Below is a small trained network, with its code and all its weights. Each question gives an input and a target symbol and asks what happens when units are switched off, that is, made to give their printed mean instead of their output.

import numpy as np


def w(rows, s, z=0):
    codes = np.array(rows[::2]) - 128.0
    scale = np.full(codes.shape[1], s)
    scale[-1] = z or s
    return codes * scale


def norm(h):
    return h / np.sqrt((h * h).mean(-1, keepdims=True) + 1e-5)


def f(y):
    return y / 2 * (1 + np.tanh(0.7978845608 * (y + 0.044715 * y**3)))


def softmax(a):
    e = np.exp(a - a.max(-1, keepdims=True))
    return e / e.sum(-1, keepdims=True)


def log_softmax(a):
    a = a - a.max(-1, keepdims=True)
    return a - np.log(np.exp(a).sum(-1, keepdims=True))


def net(x, mask):
    ids = ['αβγδζθλμξπστφψω'.index(c) for c in x.split()]
    T = len(ids)
    res = E[ids] + P[:T]
    u = 0
    for l in range(3):
        r = norm(res)
        for j in range(2):
            rows = slice(4 * j, 4 * j + 4)
            q, k, v = (r @ M[l][rows].T for M in (Q, K, V))
            z = softmax(np.where(np.tri(T) > 0, q @ k.T / 4**0.5, -1e9)) @ v
            o = O[l][rows]
            res = res + np.where(mask[u + j], z, o[:, -1]) @ o[:, :-1]
        u += 2
        y = f(norm(res) @ A[l][:, :-1].T + A[l][:, -1])
        res = res + np.where(mask[u : u + 4], y, B[l][:, -1]) @ B[l][:, :-1]
        u += 4
    return log_softmax(norm(res)[-1] @ U[:, :-1].T + U[:, -1])


Q, K, V, O, A, B = {}, {}, {}, {}, {}, {}
E = w([
[99,148,102,88],'α',
[128,194,103,197],'β',
[190,254,116,73],'γ',
[157,97,125,127],'δ',
[178,109,86,135],'ζ',
[205,95,123,153],'θ',
[119,86,190,135],'λ',
[189,181,149,147],'μ',
[124,204,175,119],'ξ',
[151,220,182,118],'π',
[147,130,135,105],'σ',
[85,179,149,79],'τ',
[147,125,141,105],'φ',
[174,89,184,157],'ψ',
[147,138,124,108],'ω',
],0.0078)
P = w([
[101,212,119,48],'0',
[167,137,207,36],'1',
[148,177,150,109],'2',
[126,172,150,140],'3',
[128,170,148,163],'4',
[126,161,144,186],'5',
[115,147,145,201],'6',
[127,128,154,234],'7',
[133,97,162,246],'8',
[138,162,149,174],'9',
],0.0011)
Q[0] = w([
[161,79,134,90],'L0H1',
[34,109,124,2],'L0H1',
[168,124,137,106],'L0H1',
[181,139,173,84],'L0H1',
[132,122,155,115],'L0H2',
[78,126,69,162],'L0H2',
[87,112,130,140],'L0H2',
[87,156,149,72],'L0H2',
],0.0062)
K[0] = w([
[176,205,108,136],'L0H1',
[80,253,79,62],'L0H1',
[115,155,135,197],'L0H1',
[170,194,121,189],'L0H1',
[136,155,94,143],'L0H2',
[99,220,139,127],'L0H2',
[145,199,101,97],'L0H2',
[94,150,154,128],'L0H2',
],0.0046)
V[0] = w([
[104,34,103,219],'L0H1',
[169,241,71,203],'L0H1',
[183,115,110,91],'L0H1',
[52,230,189,98],'L0H1',
[190,20,6,164],'L0H2',
[96,177,110,80],'L0H2',
[79,38,88,160],'L0H2',
[217,109,189,247],'L0H2',
],0.0014)
O[0] = w([
[13,157,67,152,10],'L0H1',
[228,133,154,212,188],'L0H1',
[158,68,154,108,166],'L0H1',
[115,157,197,96,170],'L0H1',
[60,118,148,212,39],'L0H2',
[101,125,144,139,144],'L0H2',
[102,164,112,218,2],'L0H2',
[147,99,5,128,170],'L0H2',
],0.0014,0.0013)
A[0] = w([
[189,14,129,108,114],'L0N1',
[152,75,128,95,134],'L0N2',
[153,205,187,255,255],'L0N3',
[16,70,129,33,241],'L0N4',
],0.0037,0.00091)
B[0] = w([
[94,169,51,122,163],'L0N1',
[78,155,108,143,139],'L0N2',
[93,194,53,118,251],'L0N3',
[134,255,76,205,117],'L0N4',
],0.0045,0.0023)
Q[1] = w([
[91,96,147,190],'L1H1',
[91,253,113,158],'L1H1',
[36,234,113,90],'L1H1',
[101,160,151,31],'L1H1',
[45,186,217,171],'L1H2',
[167,40,151,77],'L1H2',
[74,189,239,107],'L1H2',
[203,52,106,223],'L1H2',
],0.005)
K[1] = w([
[80,134,136,132],'L1H1',
[150,219,146,197],'L1H1',
[169,218,161,132],'L1H1',
[173,160,148,47],'L1H1',
[127,197,153,77],'L1H2',
[164,52,166,109],'L1H2',
[137,182,144,1],'L1H2',
[107,86,184,191],'L1H2',
],0.0059)
V[1] = w([
[8,13,48,97],'L1H1',
[160,196,133,134],'L1H1',
[114,174,87,139],'L1H1',
[252,159,52,234],'L1H1',
[113,98,233,110],'L1H2',
[202,54,177,120],'L1H2',
[92,131,117,75],'L1H2',
[62,214,196,117],'L1H2',
],0.0019)
O[1] = w([
[233,55,131,253,2],'L1H1',
[70,152,141,60,182],'L1H1',
[151,113,115,80,141],'L1H1',
[39,156,153,112,170],'L1H1',
[88,95,93,199,118],'L1H2',
[57,152,139,131,130],'L1H2',
[183,115,100,95,126],'L1H2',
[159,104,15,160,152],'L1H2',
],0.0016,0.0028)
A[1] = w([
[247,99,65,95,109],'L1N1',
[99,132,177,97,247],'L1N2',
[146,51,97,253,227],'L1N3',
[209,107,5,129,100],'L1N4',
],0.0024,0.0013)
B[1] = w([
[96,148,165,105,187],'L1N1',
[174,140,124,108,254],'L1N2',
[80,189,72,91,85],'L1N3',
[72,104,252,124,148],'L1N4',
],0.0034,0.00093)
Q[2] = w([
[174,80,106,155],'L2H1',
[68,176,53,139],'L2H1',
[76,167,100,152],'L2H1',
[133,61,137,156],'L2H1',
[157,246,121,153],'L2H2',
[151,133,75,105],'L2H2',
[124,250,83,168],'L2H2',
[124,56,151,100],'L2H2',
],0.011)
K[2] = w([
[93,189,164,65],'L2H1',
[105,44,174,135],'L2H1',
[153,30,168,112],'L2H1',
[126,172,143,65],'L2H1',
[115,34,79,195],'L2H2',
[103,159,153,196],'L2H2',
[109,2,114,214],'L2H2',
[182,231,162,75],'L2H2',
],0.0082)
V[2] = w([
[196,105,85,142],'L2H1',
[59,160,79,66],'L2H1',
[160,72,149,168],'L2H1',
[109,115,54,184],'L2H1',
[2,93,170,141],'L2H2',
[161,68,164,171],'L2H2',
[80,149,251,147],'L2H2',
[160,179,185,186],'L2H2',
],0.0079)
O[2] = w([
[217,101,48,184,118],'L2H1',
[68,99,100,74,164],'L2H1',
[160,180,116,158,41],'L2H1',
[106,162,86,223,6],'L2H1',
[30,253,162,90,3],'L2H2',
[144,203,67,209,52],'L2H2',
[5,150,254,249,146],'L2H2',
[181,98,246,236,174],'L2H2',
],0.0049)
A[2] = w([
[120,128,78,136,67],'L2N1',
[115,108,70,48,98],'L2N2',
[169,14,105,118,252],'L2N3',
[2,131,134,92,178],'L2N4',
],0.0066,0.0048)
B[2] = w([
[167,12,176,38,113],'L2N1',
[140,201,82,197,143],'L2N2',
[32,136,83,253,254],'L2N3',
[90,200,37,182,146],'L2N4',
],0.0039,0.0092)
U = w([
[25,99,56,70,54],'α',
[54,165,62,222,37],'β',
[197,72,161,52,148],'γ',
[60,206,78,75,253],'δ',
[175,122,12,86,193],'ζ',
[244,127,68,185,146],'θ',
[43,231,207,184,147],'λ',
[228,26,207,176,52],'μ',
[92,106,230,77,92],'ξ',
[140,89,251,79,132],'π',
[115,61,113,89,104],'σ',
[12,126,177,56,59],'τ',
[109,59,118,90,115],'φ',
[209,183,195,236,155],'ψ',
[124,87,117,99,89],'ω',
],0.012,0.0059)

Each question gives the input, a string of symbols that net reads in full, and the target symbol t.
The units are the heads (4 rows each of Q, K, V and O) and the neurons (one row each of A and B). Each row of codes is followed by its name. A weight is (code - 128) times the scale printed after its matrix; where a second scale follows, it is the last column's (O, A, B and U).
mask holds one flag per unit, layer by layer, with each layer's heads first. A switched-off unit (its flag False) gives its mean, the last column of its rows in O or B, instead of its output. The means were averaged over made-up inputs and are rounded, as every weight is.
A unit's drop is (log p(t) with every unit on - log p(t) with that unit switched off) / (log p(t) with every unit on - log p(t) with every unit switched off).
The circuit of an input: a set's keep is (log p(t) with only the set's units on - log p(t) with every unit switched off) / (log p(t) with every unit on - log p(t) with every unit switched off). Starting from the 12 units with the biggest drops (on a tie, the unit counted first), units are removed one at a time, each time the one whose removal leaves the highest keep (on an exact tie, the one counted first), for as long as the keep stays at least 0.8.
circuit, biggest first: the units of the circuit, biggest drop first
top k neurons: the k neurons with the biggest drops, biggest first
heads that matter: for each layer, one digit per head in row order, 1 if its drop is at least 0.15 and else 0, layers parted by /
input ζ μ π, target ζ: circuit, biggest first : L2H2
input ζ ω μ, target ζ: heads that matter : 00 / 00 / 01
input ω ψ ξ π, target ψ: heads that matter : 00 / 00 / 11
input ω λ μ σ λ π α ψ α, target ψ: circuit, biggest first : L0N4, L2H1
input φ π ξ β μ β φ ξ, target π: top 2 neurons : L0N1, L2N3
input β ζ δ μ ξ α ψ π, target ψ: heads that matter : 00 / 01 / 10
input τ ψ ψ ψ σ φ, target ψ: top 2 neurons : L0N1, L1N4
input π φ ζ σ α λ β, target λ: heads that matter : 00 / 00 / 01
input γ μ μ φ ξ β δ β, target δ: circuit, biggest first : L1N4, L2H2, L0N1, L0N3
input μ τ ξ φ μ μ φ μ, target μ: circuit, biggest first : L2N4, L2H2
input σ γ θ α γ β ξ, target θ: heads that matter : 00 / 00 / 01
input φ δ ω φ α, target δ: top 3 neurons : L1N4, L0N1, L0N4
input λ ζ β β μ μ α β, target ζ: circuit, biggest first : L0N4, L2H2
input α π τ λ π β γ, target λ: circuit, biggest first : L2H2
input β ξ μ, target μ: top 2 neurons : L0N3, L0N1
input φ μ δ σ μ, target δ: top 4 neurons : L1N4, L0N3, L0N1, L1N1
input μ ψ λ ψ, target ψ: heads that matter : 11 / 01 / 01
input ξ φ π σ δ σ ξ, target δ: top 2 neurons : L1N4, L0N3
input θ λ α β μ ψ ζ φ μ, target ζ: top 2 neurons : L1N4, L0N3
input φ θ ξ π, target θ: circuit, biggest first : L2H2
input θ μ β μ μ, target θ: heads that matter : 10 / 01 / 01
input δ σ λ λ π β ψ γ, target ψ: top 2 neurons : L0N4, L0N1
input π σ μ ζ δ β μ ψ β, target ψ: heads that matter : 00 / 01 / 10
input φ μ θ ζ σ ψ τ, target ψ: top 2 neurons : L1N1, L0N4
input φ β π, target π: top 2 neurons : L0N1, L0N3
input δ λ φ δ μ μ γ λ ω α, target λ: top 3 neurons : L1N1, L0N1, L0N4
input π ψ β, target ψ: circuit, biggest first : L2H1
input θ α ζ γ, target ζ: top 2 neurons : L0N1, L1N3
input ω λ β ψ φ δ ω μ π, target δ: top 2 neurons : L0N3, L1N4
input ω δ φ μ δ μ, target δ: top 3 neurons : L1N4, L0N3, L0N1
